Below is a small trained network, with its code and all its weights. Each question gives an input and a class and asks what happens when units are switched off, that is, made to give their printed mean instead of their output.

import numpy as np


def w(rows, s, z=0):
    codes = np.array(rows[::2]) - 128.0
    scale = np.full(codes.shape[1], s)
    scale[-1] = z or s
    return codes * scale


def norm(h):
    return h / np.sqrt((h * h).mean(-1, keepdims=True) + 1e-5)


def f(y):
    return np.maximum(y, 0)


def log_softmax(a):
    a = a - a.max(-1, keepdims=True)
    return a - np.log(np.exp(a).sum(-1, keepdims=True))


def net(x, mask):
    res = np.array(x, float).reshape(1, 7) / 4 @ E
    u = 0
    for l in range(2):
        y = f(norm(res) @ A[l][:, :-1].T + A[l][:, -1])
        res = res + np.where(mask[u : u + 8], y, B[l][:, -1]) @ B[l][:, :-1]
        u += 8
    return log_softmax(norm(res)[-1] @ U[:, :-1].T + U[:, -1])


A, B = {}, {}
E = w([
[102,183,57,63,209,71,155,104,144],'x0',
[90,64,74,37,145,176,141,89,54],'x1',
[170,104,61,83,126,95,206,174,250],'x2',
[77,138,52,244,143,144,85,27,254],'x3',
[176,120,136,111,92,169,138,75,141],'x4',
[58,85,168,161,204,131,228,128,181],'x5',
[73,191,113,115,124,232,192,241,137],'x6',
],0.0067)
A[0] = w([
[114,195,199,195,176,87,103,93,141,16],'L0N1',
[186,250,54,121,199,174,117,144,101,134],'L0N2',
[76,149,147,141,86,101,148,80,38,89],'L0N3',
[64,133,168,136,126,121,45,100,41,106],'L0N4',
[109,133,64,2,198,88,149,146,33,169],'L0N5',
[124,132,164,156,143,185,93,117,64,31],'L0N6',
[162,139,123,95,92,47,106,185,151,148],'L0N7',
[158,113,89,175,75,127,102,146,156,4],'L0N8',
],0.0075,0.0033)
B[0] = w([
[126,87,93,139,81,129,44,122,70,171],'L0N1',
[101,166,179,87,125,162,204,89,209,186],'L0N2',
[78,60,170,130,145,180,78,98,120,174],'L0N3',
[88,152,139,129,2,136,96,138,105,208],'L0N4',
[198,87,90,84,238,91,135,140,132,254],'L0N5',
[154,107,152,90,60,110,83,98,129,169],'L0N6',
[124,131,92,111,190,228,78,92,123,190],'L0N7',
[111,50,172,134,149,96,152,158,72,148],'L0N8',
],0.0091,0.0066)
A[1] = w([
[214,140,249,143,162,193,140,228,38,224],'L1N1',
[142,122,199,154,214,175,142,192,47,201],'L1N2',
[202,48,58,27,65,217,194,171,108,89],'L1N3',
[171,62,206,154,180,2,89,108,145,196],'L1N4',
[12,117,107,166,36,203,203,204,210,120],'L1N5',
[85,175,143,107,40,45,107,108,83,29],'L1N6',
[175,46,98,57,86,140,123,137,184,2],'L1N7',
[119,147,42,229,169,87,107,36,200,174],'L1N8',
],0.0068,0.0029)
B[1] = w([
[161,143,90,152,121,115,238,174,204,253],'L1N1',
[164,82,126,157,74,77,175,164,202,214],'L1N2',
[162,77,117,171,127,103,31,89,88,238],'L1N3',
[105,154,117,100,165,168,119,209,166,227],'L1N4',
[59,232,167,168,221,255,132,77,128,214],'L1N5',
[106,172,176,162,76,128,151,96,127,163],'L1N6',
[96,126,164,188,117,182,67,107,87,176],'L1N7',
[182,93,31,94,150,34,247,224,137,227],'L1N8',
],0.0098,0.0065)
U = w([
[173,90,73,110,213,90,208,191,169,149],'0',
[179,71,150,187,26,129,64,115,54,137],'1',
[124,118,111,95,193,181,42,37,78,131],'2',
[151,193,196,176,184,53,204,57,43,3],'3',
[133,119,73,192,88,12,132,120,118,90],'4',
[66,254,138,198,141,195,194,145,173,131],'5',
[73,136,222,126,71,83,204,129,134,109],'6',
],0.017,0.034)

Each question gives the input, the list of numbers given to net, and the class t.
The units are the neurons (one row each of A and B). Each row of codes is followed by its name. A weight is (code - 128) times the scale printed after its matrix; where a second scale follows, it is the last column's (A, B and U).
mask holds one flag per neuron, layer by layer. A switched-off neuron (its flag False) gives its mean, the last column of its row in B, instead of its output. The means were averaged over made-up inputs and are rounded, as every weight is.
A unit's drop is (log p(t) with every unit on - log p(t) with that unit switched off) / (log p(t) with every unit on - log p(t) with every unit switched off).
The circuit of an input: a set's keep is (log p(t) with only the set's units on - log p(t) with every unit switched off) / (log p(t) with every unit on - log p(t) with every unit switched off). Starting from the 12 units with the biggest drops (on a tie, the unit counted first), units are removed one at a time, each time the one whose removal leaves the highest keep (on an exact tie, the one counted first), for as long as the keep stays at least 0.8.
units of the circuit, in order: the units of the circuit, biggest drop first
k most important neurons: the k neurons with the biggest drops, biggest first
top k neurons in layer l: the k neurons of layer l with the biggest drops, biggest first
drop when u is switched off: that unit's drop, to one decimal
input [-6,0,-8,5,-3,8,0], class 1: units of the circuit, in order => (L0N1)
input [2,7,0,0,0,-6,4], class 2: 3 most important neurons => (L1N8; L1N3; L1N1)
input [4,7,-8,6,0,8,-7], class 0: 2 most important neurons => (L1N8; L1N5)
input [5,-6,-8,6,-4,-3,-2], class 1: top 2 neurons in layer 0 => (L0N1; L0N4)
input [8,-4,7,5,5,-8,4], class 5: top 2 neurons in layer 0 => (L0N2; L0N5)
input [5,-4,-8,1,-8,-4,-1], class 1: top 2 neurons in layer 0 => (L0N4; L0N1)
input [-8,-5,-3,4,-6,6,-5], class 1: top 4 neurons in layer 0 => (L0N1; L0N5; L0N2; L0N4)
input [3,8,-6,4,6,-8,-4], class 1: 3 most important neurons => (L0N4; L1N5; L0N7)
input [-7,5,-1,5,1,3,-3], class 5: top 2 neurons in layer 0 => (L0N5; L0N1)
input [-3,-7,-1,5,5,-2,-8], class 0: 3 most important neurons => (L1N8; L1N4; L0N4)
input [-8,-2,-3,1,-6,6,-3], class 1: top 2 neurons in layer 1 => (L1N8; L1N1)
input [-3,4,6,-1,8,5,7], class 5: 2 most important neurons => (L1N5; L0N5)
input [8,-3,-6,2,-8,-1,-2], class 4: 2 most important neurons => (L0N4; L0N1)
input [-1,1,4,-1,6,3,0], class 2: top neuron in layer 0 => (L0N5)
input [-6,-8,0,-7,8,-6,2], class 0: 3 most important neurons => (L1N1; L0N4; L0N1)
input [6,-4,-8,-2,1,-2,0], class 1: 2 most important neurons => (L0N4; L0N1)
input [6,4,-6,6,3,0,-8], class 0: 2 most important neurons => (L1N8; L1N3)
input [-4,0,-7,6,7,-1,3], class 1: top 2 neurons in layer 0 => (L0N6; L0N2)
input [7,-3,-6,-1,-4,-6,1], class 2: 2 most important neurons => (L0N5; L0N2)
input [1,5,3,5,5,1,3], class 5: units of the circuit, in order => (L0N5)
input [-4,5,-3,0,-8,5,-6], class 1: 2 most important neurons => (L0N4; L1N5)
input [-5,0,-7,-4,-5,2,3], class 6: top 3 neurons in layer 0 => (L0N6; L0N1; L0N7)
input [3,-6,-4,0,-3,2,-1], class 1: drop when L0N1 is switched off => 1.1
input [-1,3,3,1,5,4,8], class 5: drop when L0N8 is switched off => 0.0
input [3,-5,-8,2,-3,2,-6], class 1: drop when L0N1 is switched off => 0.1
input [2,5,5,-5,5,-1,-6], class 2: drop when L1N3 is switched off => 0.3
input [2,8,-6,8,8,-3,-4], class 1: top neuron in layer 1 => (L1N5)
